[-0.87 -1.02 -1.87  0.84  1.48 -0.50  0.24  0.45  0.40  0.10 -0.58 -0.69
 -0.27 -1.85 -0.93  0.21 -0.22 -0.83]	<16>, (55)
[-1.75 -1.37  0.27 -0.58 -1.47  1.06 -1.11  1.51  2.05 -0.57  0.81 -0.14
  0.25  2.69 -1.04 -0.36 -0.48  0.61]	<15>, (46)
[ 0.33 -1.91  1.36 -0.71  0.32  0.56  0.32 -1.82 -0.93 -1.69  0.45  0.03
 -1.46  1.12 -1.30 -0.51  0.05  0.67]	<16>, (55)
[-1.13 -0.03 -0.28 -0.26  1.99  0.32 -0.56 -0.34 -1.21 -1.03  1.32 -0.54
 -1.61 -0.95 -0.75  1.13  1.42 -0.42]	<16>, (50)
[-1.41 -0.10  2.58 -0.87  0.87  1.29  1.04  0.08 -0.59 -0.30  0.04 -0.07
 -0.34 -2.43 -0.42  0.49  1.32 -2.07]	<16>, (47)
[ 0.89 -0.53  2.49  0.38 -0.78  1.24  0.25 -0.56 -1.07  0.44 -0.75 -0.19
 -1.67 -2.12 -1.31 -0.06  4.58 -2.05]	<19>, (46)
[ 0.54 -1.52  1.45 -0.67 -0.59 -0.58 -0.22  0.03 -0.66  1.00 -0.59  1.22
  0.79 -0.64  0.41 -0.12  0.41 -1.13]	<10>, (46)
[-0.45  2.35  0.91 -0.76  0.13  0.07  0.29 -1.79 -2.00 -0.26  0.40  1.17
 -1.69 -2.11  0.79 -0.11 -0.74 -0.12]	<16>, (50)
[ 0.32 -2.19 -0.89  0.35  1.01  0.72  0.73 -1.71 -1.50 -0.68 -0.01  1.53
 -1.76 -1.65 -1.10  1.32 -0.21  0.73]	<16>, (50)
[ 3.23  2.05 -3.11  1.18  1.98 -2.08  0.41 -2.52 -0.73  2.47 -2.16 -0.26
  1.26 -6.27  0.81 -0.88 -1.55  0.73]	<10>, (55)
[-0.61 -0.04 -0.96 -0.05  0.19  1.70 -0.29 -0.93 -0.17 -1.04  0.06  0.59
  0.09 -1.33 -0.62 -0.36  0.14  0.73]	<15>, (50)
[-0.86 -0.16 -0.61 -1.28  2.07 -2.69  0.22 -0.31 -0.17 -0.80  1.33  0.22
 -1.52 -2.31 -1.61  0.59  2.06 -0.12]	<16>, (50)
[-0.16 -1.12  1.16  0.56  0.10  0.22  0.64  0.57 -0.58  0.38 -0.13 -0.62
 -0.92 -1.40 -0.99 -0.23  3.02 -1.23]	<19>, (46)
[-0.80  0.03  1.27 -0.35  1.06 -0.64  0.93  0.41 -0.49 -1.33  0.51  0.43
 -1.08 -2.03 -0.45 -0.78  0.27 -1.39]	<16>, (55)
[-1.17 -2.80  0.50 -0.50 -1.54  0.56 -1.08  0.16  0.47 -1.63  1.56  1.87
 -0.02  3.21 -1.46  0.20 -1.77  1.30]	<15>, (50)
[-0.96 -1.35 -0.43  0.57  1.59  0.46  0.28 -0.88 -1.91 -0.77  0.11  0.05
 -1.35 -2.03 -1.34  0.27  0.23 -0.43]	<16>, (55)
[-0.94 -2.61 -4.04 -0.03  0.62  1.08 -1.00  1.16  4.11  0.86 -0.01  1.74
  1.76 -0.08 -0.60  0.91 -0.76  2.32]	<15>, (55)
[-0.43  0.16 -2.02 -0.31  0.91  0.55 -0.62 -0.33  1.49  1.29  0.06  0.27
  0.36 -1.03 -2.07 -1.01 -1.17 -0.12]	<15>, (46)
[ 3.47 -1.08  1.04  1.96  1.53 -1.95 -0.58 -3.13 -2.77  0.18 -0.60 -0.20
 -1.74 -3.16  0.05  2.92 -0.36  1.97]	<19>, (50)
[-0.12  1.26  0.08 -0.18  1.19 -0.99 -0.23 -1.22 -1.39  0.11 -0.56  0.78
 -1.59 -2.53  0.07 -0.74  0.67  0.75]	<16>, (50)
[ 1.17  0.76 -1.64  1.81  2.28 -2.15 -0.36  0.01 -0.17  1.25 -0.59 -0.12
 -0.88 -3.88  0.24 -1.19  1.10 -0.53]	<19>, (55)
[-0.45  1.66 -1.24  0.25  0.39  1.33 -1.26  0.28  0.75 -0.83  0.67  0.01
 -0.69 -2.68  0.00  0.29 -2.26  0.39]	<15>, (46)
[-0.78 -0.14 -3.33  1.05  1.80 -0.43  0.07  0.44  1.69  0.26 -0.15  0.09
 -0.66 -3.52 -1.00 -0.07 -0.52  0.60]	<16>, (55)
[-1.24 -0.59 -0.10 -0.06  0.75  0.64  0.43 -0.25 -0.03 -0.52  0.45  0.55
 -0.73 -0.66 -0.79 -0.49  0.10  0.63]	<16>, (55)
